[[  9  41  43   7]
 [-12 -10 -30  15]
 [ 19  -3  36  -5]
 [ 24 -24  16 -19]
 [ -1   5  13  13]]
:
[[  9  41  43   7]
 [ -1   5  13  13]
 [ 19  -3  36  -5]
 [-12 -10 -30  15]
 [ 24 -24  16 -19]]

[[  6  34  -7]
 [-28 -20 -28]
 [-21 -24  16]
 [ 24  14  30]
 [ 17  18  -5]
 [ 20   7  26]
 [ 12  40  26]
 [ 15  27  46]
 [ -3   0  49]
 [  7  -7 -12]]
:
[[ 12  40  26]
 [  6  34  -7]
 [ 15  27  46]
 [ 17  18  -5]
 [ 24  14  30]
 [ 20   7  26]
 [ -3   0  49]
 [  7  -7 -12]
 [-28 -20 -28]
 [-21 -24  16]]

[[-27   8 -29]
 [-36  -6 -28]
 [ -5  21  27]
 [ 15 -21   8]
 [ -8 -29 -11]
 [  1  -4  15]
 [ -8   5   4]
 [-19   1   8]
 [  7   2  -8]]
:
[[ -5  21  27]
 [-27   8 -29]
 [ -8   5   4]
 [  7   2  -8]
 [-19   1   8]
 [  1  -4  15]
 [-36  -6 -28]
 [ 15 -21   8]
 [ -8 -29 -11]]

[[ -3  -3 -33   0 -20  16  -1  -1 -13   0]
 [-32 -21 -21  -3 -15  19   2   0  -3   0]
 [ 24  16  12  -2  -2 -14   0  -2 -14   1]
 [ -1   0  -7  -3 -13   4   1  -1 -13   1]
 [  6   5 -15  -3 -22   7   1  -1 -23   1]
 [ 43  27   3  -1  -8 -10  -1  -2 -17   0]
 [-20 -12   0  -4  -4  -3   1  -1 -12   1]
 [  3   1   8  -2   0   8   1   0  18   0]]
:
[[ 43  27   3  -1  -8 -10  -1  -2 -17   0]
 [ 24  16  12  -2  -2 -14   0  -2 -14   1]
 [  6   5 -15  -3 -22   7   1  -1 -23   1]
 [  3   1   8  -2   0   8   1   0  18   0]
 [ -1   0  -7  -3 -13   4   1  -1 -13   1]
 [ -3  -3 -33   0 -20  16  -1  -1 -13   0]
 [-20 -12   0  -4  -4  -3   1  -1 -12   1]
 [-32 -21 -21  -3 -15  19   2   0  -3   0]]

[[ 31 -32]
 [ 40   4]]
:
[[ 40   4]
 [ 31 -32]]

[[  0 -10  -5 -27  -3   3  19 -17  -9  43  -2 -17   7  20  -1]
 [  1 -12  32  -5  -7 -28  24   1  12  -6  10  -4  -5  -7  10]
 [  1 -11  24  -6  -9 -24  19   1   4   0   7  -6  -4  -3  13]]
:
[[  0 -10  -5 -27  -3   3  19 -17  -9  43  -2 -17   7  20  -1]
 [  1 -11  24  -6  -9 -24  19   1   4   0   7  -6  -4  -3  13]
 [  1 -12  32  -5  -7 -28  24   1  12  -6  10  -4  -5  -7  10]]

[[ 30  -9  -8  -2 -21   4 -36]
 [-14   2 -16  -6  -1  -6 -26]]
:
[[-14   2 -16  -6  -1  -6 -26]
 [ 30  -9  -8  -2 -21   4 -36]]

[[ 10  24]
 [ 18  46]
 [ 17  43]
 [-11 -27]]
:
[[ 18  46]
 [ 17  43]
 [ 10  24]
 [-11 -27]]

[[  2 -42  -3   0   0  -8   2   1  -5 -11]
 [ -2 -17   4   6  10   0  -1  -2  10  -9]
 [  8  -7  -6 -16  -2  -2   0   0 -31  -3]
 [ -1 -37  -1  -2  13   6   0  -8   3   2]
 [ -2   4   1 -19  13  -4   1  -2  -7   5]
 [  3  -6  10  -7   9   0  -3   8  -6   3]
 [-12   8   0   1  -8  14   3   2  -1  14]
 [  1  19  12   2  -2   7   5  14  11 -12]]
:
[[  1  19  12   2  -2   7   5  14  11 -12]
 [-12   8   0   1  -8  14   3   2  -1  14]
 [ -2   4   1 -19  13  -4   1  -2  -7   5]
 [  3  -6  10  -7   9   0  -3   8  -6   3]
 [  8  -7  -6 -16  -2  -2   0   0 -31  -3]
 [ -2 -17   4   6  10   0  -1  -2  10  -9]
 [ -1 -37  -1  -2  13   6   0  -8   3   2]
 [  2 -42  -3   0   0  -8   2   1  -5 -11]]
---
[[ 17  42   0   8]
 [ -5  19  -7  23]
 [ 25   2  -2  25]
 [ 16  38  -1   6]
 [ -6  12  17 -15]]
:
[[19 -7]
 [ 2 -2]]

[[  6  -2   8]
 [ 37 -17  19]
 [ 13   1  37]
 [-15   0 -25]
 [  2  -6 -12]]
:
[[-17  19]
 [  1  37]]

[[-40  14  14  11  22]
 [-18   5   5  24   5]
 [ 16  16  20  -9  -5]]
:
[[ 5  5]
 [16 20]]

[[-15 -21 -26  17  38]
 [-22 -26 -23  28  17]
 [ 23  17  -5 -25  36]]
:
[[-26 -23]
 [ 17  -5]]

[[ 11 -10 -28 -19]
 [ -9  16   0   9]
 [  8  -3 -29  -9]
 [-21  10  39  28]
 [-13  18  28  17]]
:
[[ 16   0]
 [ -3 -29]]

[[-13  19  -5]
 [-16  21   3]
 [-13  -7  11]
 [ 22   5   6]
 [  5 -41 -46]]
:
[[21  3]
 [-7 11]]

[[-44  25 -23]
 [ 11  24   1]
 [-47 -23   2]
 [ -6   8   0]]
:
[[ 24   1]
 [-23   2]]
